Here is a tiny trained network, its code and every weight. The questions are about switching its units off for an input and a class, where a switched-off unit gives its printed mean instead of its output.

import numpy as np


def w(rows, s, z=0):
    codes = np.array(rows[::2]) - 128.0
    scale = np.full(codes.shape[1], s)
    scale[-1] = z or s
    return codes * scale


def f(y):
    return np.maximum(y, 0)


def log_softmax(a):
    a = a - a.max(-1, keepdims=True)
    return a - np.log(np.exp(a).sum(-1, keepdims=True))


def net(x, mask):
    res = np.array(x, float).reshape(1, 7) / 4 @ E
    y = f(res @ A[0][:, :-1].T + A[0][:, -1])
    res = res + np.where(mask, y, B[0][:, -1]) @ B[0][:, :-1]
    return log_softmax(res[-1] @ U[:, :-1].T + U[:, -1])


A, B = {}, {}
E = w([
[129,128,129,126],'x0',
[145,186,250,127],'x1',
[105,224,86,250],'x2',
[129,227,81,44],'x3',
[2,127,152,110],'x4',
[127,128,127,126],'x5',
[127,129,129,128],'x6',
],0.0068)
A[0] = w([
[142,38,151,25,92],'n1',
[129,165,236,125,104],'n2',
[210,110,107,163,138],'n3',
[129,23,197,187,116],'n4',
[215,141,114,170,109],'n5',
[138,100,140,81,187],'n6',
[124,57,173,219,100],'n7',
[34,128,103,122,135],'n8',
[222,138,75,130,133],'n9',
[135,156,121,103,254],'n10',
[110,66,174,204,103],'n11',
[171,52,165,38,115],'n12',
[243,155,91,188,150],'n13',
[243,130,113,155,87],'n14',
[99,45,182,208,104],'n15',
[106,82,49,132,100],'n16',
[102,209,123,64,110],'n17',
[151,49,167,2,111],'n18',
[156,178,99,68,179],'n19',
[113,83,50,118,97],'n20',
[119,88,68,102,156],'n21',
[135,149,229,93,118],'n22',
[250,98,119,114,110],'n23',
[118,181,94,234,91],'n24',
[121,185,108,204,86],'n25',
[124,199,96,70,95],'n26',
[105,201,98,66,90],'n27',
[85,60,46,150,114],'n28',
[108,73,46,131,116],'n29',
[105,173,223,115,111],'n30',
[26,123,136,134,96],'n31',
[227,101,120,113,115],'n32',
[110,97,72,125,196],'n33',
[30,121,156,112,121],'n34',
[22,116,141,129,94],'n35',
[112,87,178,165,132],'n36',
[119,81,45,120,115],'n37',
[134,188,108,55,102],'n38',
[110,109,39,100,129],'n39',
[87,93,30,110,123],'n40',
[123,197,139,65,125],'n41',
[36,121,120,134,126],'n42',
[137,188,98,73,217],'n43',
],0.0067,0.0075)
B[0] = w([
[66,255,27,215,185],'n1',
[199,172,174,120,171],'n2',
[61,107,176,53,166],'n3',
[170,74,35,118,178],'n4',
[54,143,141,42,154],'n5',
[92,132,145,205,198],'n6',
[170,80,15,93,163],'n7',
[96,110,184,67,171],'n8',
[75,104,176,76,171],'n9',
[111,57,186,190,255],'n10',
[174,75,18,97,160],'n11',
[51,234,64,209,190],'n12',
[57,104,176,62,188],'n13',
[79,145,136,41,154],'n14',
[161,93,42,96,168],'n15',
[201,208,187,110,155],'n16',
[174,57,69,123,170],'n17',
[73,228,46,212,204],'n18',
[131,48,100,153,198],'n19',
[205,190,180,133,154],'n20',
[156,144,185,160,177],'n21',
[181,185,176,148,177],'n22',
[60,133,149,62,167],'n23',
[59,235,31,164,166],'n24',
[101,199,72,166,155],'n25',
[170,51,39,120,156],'n26',
[171,50,39,113,157],'n27',
[179,156,169,109,168],'n28',
[186,177,183,124,165],'n29',
[221,173,208,116,174],'n30',
[87,138,154,29,157],'n31',
[59,131,150,72,161],'n32',
[138,105,212,169,198],'n33',
[101,122,164,57,172],'n34',
[95,134,139,23,159],'n35',
[166,72,85,103,160],'n36',
[199,181,202,132,163],'n37',
[172,60,43,125,161],'n38',
[168,149,187,143,169],'n39',
[176,165,194,127,173],'n40',
[171,64,84,134,172],'n41',
[101,114,151,72,165],'n42',
[127,42,122,173,227],'n43',
],0.0057,0.0076)
U = w([
[44,233,58,211,96],'0',
[108,83,167,168,255],'1',
[43,123,164,2,76],'2',
[215,53,42,118,81],'3',
[253,194,208,140,89],'4',
],0.012,0.0079)

Each question gives the input, the list of numbers given to net, and the class t.
The units are the neurons (one row each of A and B). Each row of codes is followed by its name. A weight is (code - 128) times the scale printed after its matrix; where a second scale follows, it is the last column's (A, B and U).
mask holds one flag per neuron, in row order. A switched-off neuron (its flag False) gives its mean, the last column of its row in B, instead of its output. The means were averaged over made-up inputs and are rounded, as every weight is.
A unit's drop is (log p(t) with every unit on - log p(t) with that unit switched off) / (log p(t) with every unit on - log p(t) with every unit switched off).
The circuit of an input: a set's keep is (log p(t) with only the set's units on - log p(t) with every unit switched off) / (log p(t) with every unit on - log p(t) with every unit switched off). Starting from the 12 units with the biggest drops (on a tie, the unit counted first), units are removed one at a time, each time the one whose removal leaves the highest keep (on an exact tie, the one counted first), for as long as the keep stays at least 0.8.
units of the circuit, in order: the units of the circuit, biggest drop first
unit that matters most: the unit with the biggest drop
k most important neurons: the k neurons with the biggest drops, biggest first
drop when u is switched off: that unit's drop, to one decimal
input [4,-4,3,5,5,-7,4], class 2: unit that matters most -> n8
input [2,-6,-8,5,7,-4,8], class 0: units of the circuit, in order -> (n1; n18)
input [2,6,-8,7,4,7,1], class 0: units of the circuit, in order -> (n18; n1)
input [-8,6,-2,-5,4,7,-3], class 4: units of the circuit, in order -> (n30; n2)
input [-1,-1,3,6,-6,8,-1], class 2: units of the circuit, in order -> (n13; n9; n5)
input [4,5,-8,8,-5,8,-7], class 0: units of the circuit, in order -> (n18; n12)
input [6,8,-8,5,2,1,4], class 0: units of the circuit, in order -> (n18; n1)
input [5,-2,-8,-7,5,-5,4], class 0: units of the circuit, in order -> (n1; n18)
input [7,2,-7,-8,6,1,-2], class 3: units of the circuit, in order -> (n4; n15)
input [-2,5,-7,4,-8,-1,2], class 2: 2 most important neurons -> (n23; n32)
input [2,-2,-6,6,5,4,3], class 0: units of the circuit, in order -> (n18; n1)
input [-5,-6,2,0,7,7,-4], class 2: drop when n35 is switched off -> 0.2
input [2,-5,-8,-4,-7,-4,4], class 0: drop when n18 is switched off -> 0.2
input [5,4,2,1,-8,8,1], class 2: drop when n13 is switched off -> 0.0
input [3,6,-4,-8,-3,4,-4], class 3: drop when n7 is switched off -> 0.1
input [-8,-8,1,-8,2,-8,-5], class 3: unit that matters most -> n7
